Here is a tiny trained network, its code and every weight. The questions are about switching its units off for an input and a class, where a switched-off unit gives its printed mean instead of its output.

import numpy as np


def w(rows, s, z=0):
    codes = np.array(rows[::2]) - 128.0
    scale = np.full(codes.shape[1], s)
    scale[-1] = z or s
    return codes * scale


def norm(h):
    return h / np.sqrt((h * h).mean(-1, keepdims=True) + 1e-5)


def f(y):
    return np.maximum(y, 0)


def log_softmax(a):
    a = a - a.max(-1, keepdims=True)
    return a - np.log(np.exp(a).sum(-1, keepdims=True))


def net(x, mask):
    res = np.array(x, float).reshape(1, 5) / 4 @ E
    u = 0
    for l in range(2):
        y = f(norm(res) @ A[l][:, :-1].T + A[l][:, -1])
        res = res + np.where(mask[u : u + 15], y, B[l][:, -1]) @ B[l][:, :-1]
        u += 15
    return log_softmax(norm(res)[-1] @ U[:, :-1].T + U[:, -1])


A, B = {}, {}
E = w([
[145,108,51,2,203,194,99,78,134,54,175],'x0',
[208,124,162,124,198,22,75,110,224,163,92],'x1',
[227,48,65,204,91,145,155,183,202,27,116],'x2',
[106,200,155,199,130,253,84,101,252,168,212],'x3',
[174,178,243,71,64,124,218,69,164,66,130],'x4',
],0.00091)
A[0] = w([
[184,135,121,113,164,87,65,123,179,131,74,30],'0.n1',
[218,31,92,212,125,164,154,184,144,5,57,45],'0.n2',
[177,88,185,94,75,64,154,68,196,103,128,82],'0.n3',
[226,150,155,137,149,35,73,161,182,146,42,115],'0.n4',
[102,22,34,216,196,94,33,205,132,245,100,123],'0.n5',
[179,64,123,179,121,157,104,175,162,36,99,3],'0.n6',
[90,117,96,89,76,120,182,200,44,103,138,100],'0.n7',
[94,164,129,86,156,73,134,138,64,129,129,106],'0.n8',
[132,142,127,141,107,13,172,185,110,146,54,95],'0.n9',
[68,234,144,163,133,169,117,104,160,194,194,145],'0.n10',
[81,162,69,133,51,221,164,173,87,54,106,36],'0.n11',
[148,151,52,66,191,93,170,91,95,89,126,83],'0.n12',
[167,99,22,52,227,162,138,45,154,15,177,32],'0.n13',
[129,172,249,76,61,123,195,101,155,152,93,153],'0.n14',
[192,91,150,188,142,212,131,191,184,91,170,115],'0.n15',
],0.0017,0.0019)
B[0] = w([
[107,75,164,157,192,150,182,131,122,141,196,147],'0.n1',
[119,150,71,53,72,43,164,108,136,249,205,198],'0.n2',
[139,177,73,161,164,151,137,144,94,82,129,170],'0.n3',
[118,71,144,157,158,173,200,106,81,123,194,199],'0.n4',
[129,226,108,131,150,142,164,143,115,23,122,251],'0.n5',
[129,153,83,76,64,64,190,113,173,214,191,152],'0.n6',
[146,73,144,163,178,166,105,75,188,121,109,183],'0.n7',
[130,94,84,134,95,168,97,103,198,130,113,171],'0.n8',
[138,94,132,137,103,218,61,98,189,129,107,188],'0.n9',
[153,36,79,100,98,131,105,112,128,97,59,228],'0.n10',
[108,68,156,159,219,146,195,103,117,133,226,175],'0.n11',
[152,113,151,158,83,180,80,132,155,146,101,174],'0.n12',
[166,125,230,64,112,186,43,250,103,147,144,209],'0.n13',
[131,155,27,142,168,150,106,174,100,103,138,214],'0.n14',
[98,141,78,67,96,72,124,67,131,181,137,191],'0.n15',
],0.0023,0.0021)
A[1] = w([
[180,142,133,77,223,83,71,125,187,148,124,166],'1.n1',
[205,199,227,94,50,114,222,95,168,28,130,74],'1.n2',
[133,131,155,253,70,60,170,175,146,153,99,60],'1.n3',
[121,60,54,131,125,220,48,149,105,120,95,178],'1.n4',
[73,106,155,182,77,165,195,134,62,138,164,12],'1.n5',
[149,157,98,140,143,203,81,97,230,146,233,90],'1.n6',
[139,178,182,58,101,169,183,52,121,81,148,157],'1.n7',
[180,5,108,59,141,35,166,171,34,92,70,146],'1.n8',
[191,131,188,159,202,34,126,111,201,128,122,34],'1.n9',
[85,88,140,94,116,176,170,121,95,133,192,1],'1.n10',
[126,184,57,152,165,121,148,163,110,54,157,76],'1.n11',
[22,215,177,57,168,111,72,57,66,227,97,41],'1.n12',
[112,189,154,180,89,108,143,145,103,135,70,117],'1.n13',
[101,127,170,211,74,105,160,169,114,189,106,50],'1.n14',
[91,140,152,207,95,180,100,103,192,164,168,7],'1.n15',
],0.0023,0.00071)
B[1] = w([
[82,91,149,170,102,173,187,155,56,106,161,199],'1.n1',
[73,186,58,161,182,91,81,172,99,172,102,188],'1.n2',
[161,122,156,1,148,177,59,163,105,102,178,179],'1.n3',
[183,169,191,148,140,68,165,131,145,132,114,252],'1.n4',
[134,70,146,136,210,117,144,105,125,117,156,175],'1.n5',
[96,112,165,124,79,95,128,99,88,131,43,240],'1.n6',
[145,123,102,199,161,88,87,188,128,155,114,199],'1.n7',
[53,174,170,171,75,179,87,56,196,153,92,229],'1.n8',
[46,53,105,150,154,180,195,122,51,111,191,164],'1.n9',
[127,89,156,165,173,80,138,132,137,136,145,176],'1.n10',
[124,194,164,133,152,86,145,119,114,178,115,173],'1.n11',
[203,95,44,139,36,84,188,173,218,111,194,199],'1.n12',
[147,147,121,79,167,168,92,122,148,92,148,160],'1.n13',
[163,119,143,33,161,164,88,147,136,101,145,164],'1.n14',
[119,106,138,87,113,103,116,85,120,94,57,178],'1.n15',
],0.0027)
U = w([
[165,102,49,102,37,66,186,138,197,170,200,140],'0',
[174,110,201,21,160,199,50,184,112,89,153,135],'1',
[69,43,168,199,204,154,216,92,69,115,181,133],'2',
[81,130,173,155,61,146,81,28,175,126,2,131],'3',
[115,252,68,188,200,81,116,184,93,123,98,129],'4',
[219,169,207,131,147,74,197,79,120,181,110,98],'5',
[218,179,206,102,150,99,177,55,88,219,132,4],'6',
],0.0077,0.014)

Each question gives the input, the list of numbers given to net, and the class t.
The units are the neurons (one row each of A and B). Each row of codes is followed by its name. A weight is (code - 128) times the scale printed after its matrix; where a second scale follows, it is the last column's (A, B and U).
mask holds one flag per neuron, layer by layer. A switched-off neuron (its flag False) gives its mean, the last column of its row in B, instead of its output. The means were averaged over made-up inputs and are rounded, as every weight is.
A unit's drop is (log p(t) with every unit on - log p(t) with that unit switched off) / (log p(t) with every unit on - log p(t) with every unit switched off).
The circuit of an input: a set's keep is (log p(t) with only the set's units on - log p(t) with every unit switched off) / (log p(t) with every unit on - log p(t) with every unit switched off). Starting from the 12 units with the biggest drops (on a tie, the unit counted first), units are removed one at a time, each time the one whose removal leaves the highest keep (on an exact tie, the one counted first), for as long as the keep stays at least 0.8.
units of the circuit, in order: the units of the circuit, biggest drop first
most important unit: the unit with the biggest drop
top k neurons: the k neurons with the biggest drops, biggest first
top k neurons in layer l: the k neurons of layer l with the biggest drops, biggest first
input [3,4,-3,-2,1], class 2: most important unit	1.n1
input [-4,0,-8,5,-8], class 0: top 2 neurons	1.n12, 0.n14
input [1,-2,-2,-1,3], class 5: top 4 neurons	0.n14, 0.n5, 1.n4, 1.n2
input [-1,8,0,6,8], class 2: top 2 neurons	1.n9, 0.n5
input [-7,5,1,2,-7], class 1: top 2 neurons in layer 1	1.n3, 1.n14
input [2,-5,0,7,6], class 3: units of the circuit, in order	1.n6, 1.n15
input [3,1,7,8,-8], class 3: top 4 neurons	1.n6, 1.n12, 0.n14, 1.n15
input [-7,2,6,4,-7], class 1: units of the circuit, in order	1.n3, 1.n14
input [-3,-5,-5,7,-7], class 3: top 2 neurons in layer 1	1.n15, 1.n2
input [5,-4,1,6,5], class 3: top 3 neurons	1.n6, 0.n5, 1.n3
input [5,2,-4,5,-7], class 4: top 4 neurons	0.n5, 1.n8, 1.n3, 1.n4
input [-4,3,6,-8,-1], class 3: top 3 neurons	1.n8, 1.n12, 0.n9
input [-7,8,6,-8,6], class 2: units of the circuit, in order	1.n9, 0.n4
input [-6,-7,-8,-5,-8], class 0: units of the circuit, in order	1.n12
input [-6,4,4,-8,-8], class 3: top 2 neurons	1.n8, 0.n9
input [4,-4,6,8,-4], class 3: units of the circuit, in order	1.n6, 1.n15
input [1,-4,-4,-4,-2], class 0: top 2 neurons	1.n12, 0.n10
input [1,3,-3,5,6], class 4: units of the circuit, in order	1.n2, 1.n7
input [-7,-7,2,4,3], class 1: top 3 neurons	1.n3, 1.n14, 0.n4
input [5,7,-6,-3,-2], class 2: top 2 neurons in layer 1	1.n1, 1.n9
input [-4,6,4,-7,-3], class 3: most important unit	1.n8
input [-5,-5,4,-3,-5], class 1: top 4 neurons in layer 0	0.n14, 0.n4, 0.n10, 0.n3
input [-6,5,6,-5,7], class 4: top 4 neurons	1.n2, 0.n3, 1.n12, 0.n10
input [-5,-2,0,7,-5], class 3: top 2 neurons	1.n15, 0.n10
input [4,7,-8,-7,-5], class 0: top 2 neurons	1.n12, 0.n10
input [1,-3,-2,2,1], class 5: top 2 neurons in layer 1	1.n4, 1.n1
input [1,4,3,5,-2], class 3: units of the circuit, in order	1.n6
input [-7,7,-7,-2,7], class 0: units of the circuit, in order	1.n12, 0.n14
